Below are the code and all the weights of a small trained network. Each question names an input and a class and asks about switching units off, where a switched-off unit gives its printed mean instead of its output.

import numpy as np


def w(rows, s, z=0):
    codes = np.array(rows[::2]) - 128.0
    scale = np.full(codes.shape[1], s)
    scale[-1] = z or s
    return codes * scale


def f(y):
    return y / 2 * (1 + np.tanh(0.7978845608 * (y + 0.044715 * y**3)))


def log_softmax(a):
    a = a - a.max(-1, keepdims=True)
    return a - np.log(np.exp(a).sum(-1, keepdims=True))


def net(x, mask):
    res = np.array(x, float).reshape(1, 7) / 4 @ E
    y = f(res @ A[0][:, :-1].T + A[0][:, -1])
    res = res + np.where(mask, y, B[0][:, -1]) @ B[0][:, :-1]
    return log_softmax(res[-1] @ U[:, :-1].T + U[:, -1])


A, B = {}, {}
E = w([
[109,124,179,129,200,116,172,108,237,184,148,92],'x0',
[62,163,166,109,152,33,1,155,122,172,147,165],'x1',
[172,142,175,186,47,187,102,227,174,199,88,138],'x2',
[83,18,109,197,105,65,177,159,102,163,153,126],'x3',
[140,125,66,26,114,71,192,206,189,119,107,231],'x4',
[233,56,235,141,180,109,128,132,112,83,179,203],'x5',
[119,153,139,137,107,114,139,131,131,109,130,123],'x6',
],0.0055)
A[0] = w([
[76,118,81,83,160,57,172,24,81,90,160,119,46],'neuron 0',
[96,131,150,120,136,68,51,134,122,157,122,140,140],'neuron 1',
[103,115,106,85,171,93,140,67,101,91,149,121,20],'neuron 2',
[136,142,146,182,140,152,99,106,108,128,154,78,106],'neuron 3',
[173,101,167,131,153,113,125,129,123,105,157,151,96],'neuron 4',
[207,95,217,161,149,95,133,121,120,71,144,186,90],'neuron 5',
[128,110,134,121,144,129,124,123,153,149,140,115,94],'neuron 6',
[139,134,154,143,87,174,108,195,152,166,128,132,29],'neuron 7',
[144,129,98,84,126,96,160,161,154,124,107,162,165],'neuron 8',
[96,64,122,190,116,77,172,142,96,155,136,143,63],'neuron 9',
[95,132,145,117,140,61,41,144,133,158,130,142,66],'neuron 10',
[183,95,98,136,107,224,253,91,129,94,105,91,63],'neuron 11',
[177,227,159,53,147,209,78,78,152,92,103,151,93],'neuron 12',
[149,153,87,53,128,96,162,195,168,116,134,181,124],'neuron 13',
[124,131,137,152,110,117,132,140,137,125,116,134,191],'neuron 14',
[132,128,66,127,74,149,89,164,2,72,111,154,91],'neuron 15',
[59,161,31,140,110,149,125,126,148,165,107,87,90],'neuron 16',
[140,123,116,87,125,96,153,167,152,113,138,162,160],'neuron 17',
[78,154,72,124,92,134,124,109,141,162,127,100,122],'neuron 18',
[93,132,152,105,142,80,36,142,130,150,126,139,63],'neuron 19',
[79,138,183,131,199,112,193,101,253,176,132,81,79],'neuron 20',
[110,134,118,109,133,121,111,133,128,144,108,106,132],'neuron 21',
[149,151,125,151,121,133,120,165,134,134,132,125,114],'neuron 22',
[90,54,115,199,110,72,177,151,83,164,126,131,98],'neuron 23',
[148,133,149,172,51,173,115,223,162,207,124,131,4],'neuron 24',
[113,133,168,178,131,151,87,86,94,134,144,84,148],'neuron 25',
[125,126,155,179,135,155,87,77,95,138,124,90,131],'neuron 26',
[85,151,59,120,105,148,124,125,150,146,112,85,95],'neuron 27',
[136,132,162,178,141,153,101,82,99,122,127,74,158],'neuron 28',
],0.0081,0.0011)
B[0] = w([
[148,155,128,179,174,159,88,144,160,106,26,106,229],'neuron 0',
[143,174,102,154,127,143,181,133,126,111,163,143,184],'neuron 1',
[139,144,134,175,151,151,110,144,148,119,58,108,182],'neuron 2',
[94,104,101,108,118,122,146,127,133,137,99,156,174],'neuron 3',
[121,134,183,114,122,132,131,134,101,135,116,126,172],'neuron 4',
[129,143,248,84,144,142,127,126,75,142,118,111,231],'neuron 5',
[123,133,131,122,97,120,117,123,116,114,127,130,132],'neuron 6',
[133,141,116,158,156,134,107,115,128,104,68,109,187],'neuron 7',
[82,102,105,124,110,130,144,119,128,144,103,150,193],'neuron 8',
[124,112,114,86,145,116,122,134,164,119,175,74,185],'neuron 9',
[137,183,102,160,128,150,194,127,118,110,173,150,188],'neuron 10',
[126,230,91,176,135,127,197,142,113,110,196,183,253],'neuron 11',
[119,81,93,106,167,85,119,153,189,111,202,25,249],'neuron 12',
[64,70,97,108,95,128,152,114,131,155,88,159,234],'neuron 13',
[135,113,118,118,160,142,127,129,128,133,128,128,141],'neuron 14',
[199,111,114,167,56,108,30,89,117,170,161,146,223],'neuron 15',
[137,111,244,77,146,133,140,127,89,125,144,126,208],'neuron 16',
[92,108,123,109,111,139,142,119,121,148,104,146,182],'neuron 17',
[134,117,194,102,149,128,144,135,107,134,133,132,176],'neuron 18',
[147,176,107,159,124,143,183,132,117,113,171,155,184],'neuron 19',
[200,106,92,160,40,112,18,100,85,148,155,151,227],'neuron 20',
[133,130,143,128,126,125,138,134,116,121,134,130,136],'neuron 21',
[140,118,128,136,147,135,125,120,133,128,117,124,142],'neuron 22',
[121,115,94,82,151,106,121,139,183,111,192,60,204],'neuron 23',
[135,156,121,173,190,145,94,122,152,87,29,106,238],'neuron 24',
[91,92,94,95,110,127,151,134,139,146,90,160,191],'neuron 25',
[84,99,105,107,103,116,147,126,141,141,95,164,185],'neuron 26',
[128,125,202,104,140,129,144,135,99,135,139,135,181],'neuron 27',
[89,95,106,104,108,128,156,135,138,147,99,164,191],'neuron 28',
],0.019,0.0059)
U = w([
[143,162,117,190,197,172,89,146,164,84,5,102,41],'0',
[138,216,83,171,124,141,223,154,101,105,200,189,159],'1',
[37,67,79,73,86,112,170,124,143,199,68,190,122],'2',
[142,131,255,59,156,128,136,145,47,155,136,113,92],'3',
[209,117,93,161,43,80,24,68,96,185,160,141,121],'4',
[118,102,85,77,168,57,123,175,208,108,197,24,251],'5',
],0.0085,0.0011)

Each question gives the input, the list of numbers given to net, and the class t.
The units are the neurons (one row each of A and B). Each row of codes is followed by its name. A weight is (code - 128) times the scale printed after its matrix; where a second scale follows, it is the last column's (A, B and U).
mask holds one flag per neuron, in row order. A switched-off neuron (its flag False) gives its mean, the last column of its row in B, instead of its output. The means were averaged over made-up inputs and are rounded, as every weight is.
A unit's drop is (log p(t) with every unit on - log p(t) with that unit switched off) / (log p(t) with every unit on - log p(t) with every unit switched off).
The circuit of an input: a set's keep is (log p(t) with only the set's units on - log p(t) with every unit switched off) / (log p(t) with every unit on - log p(t) with every unit switched off). Starting from the 12 units with the biggest drops (on a tie, the unit counted first), units are removed one at a time, each time the one whose removal leaves the highest keep (on an exact tie, the one counted first), for as long as the keep stays at least 0.8.
circuit, biggest first: the units of the circuit, biggest drop first
unit that matters most: the unit with the biggest drop
k most important neurons: the k neurons with the biggest drops, biggest first
drop of u: that unit's drop, to one decimal
input [-2,-5,2,-2,8,4,-4], class 2: circuit, biggest first => neuron 13
input [-3,2,4,5,4,7,-8], class 3: 2 most important neurons => neuron 5; neuron 12
input [-5,3,6,-8,0,-6,8], class 5: 3 most important neurons => neuron 12; neuron 0; neuron 5
input [4,-8,4,7,7,0,-7], class 1: 2 most important neurons => neuron 11; neuron 12
input [0,7,-3,6,2,3,2], class 1: 2 most important neurons => neuron 10; neuron 12
input [7,-5,6,-6,4,1,-2], class 4: 2 most important neurons => neuron 20; neuron 0
input [4,4,-7,6,-6,0,0], class 0: 2 most important neurons => neuron 0; neuron 2
input [1,4,6,2,-7,-1,1], class 2: 3 most important neurons => neuron 25; neuron 26; neuron 0
input [8,0,-7,1,-7,-6,-2], class 4: 3 most important neurons => neuron 20; neuron 24; neuron 13
input [5,7,-6,-4,3,-5,3], class 1: 2 most important neurons => neuron 10; neuron 19
input [6,3,-3,7,-1,-7,8], class 3: 3 most important neurons => neuron 16; neuron 12; neuron 18
input [7,-2,7,8,4,-5,-8], class 5: 2 most important neurons => neuron 23; neuron 9
input [3,5,-5,-2,5,7,-2], class 3: 3 most important neurons => neuron 5; neuron 11; neuron 24
input [4,7,8,4,0,6,-4], class 0: 3 most important neurons => neuron 24; neuron 11; neuron 7
input [2,1,-8,-3,8,0,1], class 0: unit that matters most => neuron 0
input [2,-5,3,-4,0,0,-7], class 1: drop of neuron 9 => 0.1
input [0,-7,-3,0,2,-3,8], class 1: drop of neuron 11 => 0.7
input [8,6,3,-4,7,4,6], class 4: drop of neuron 3 => 0.1
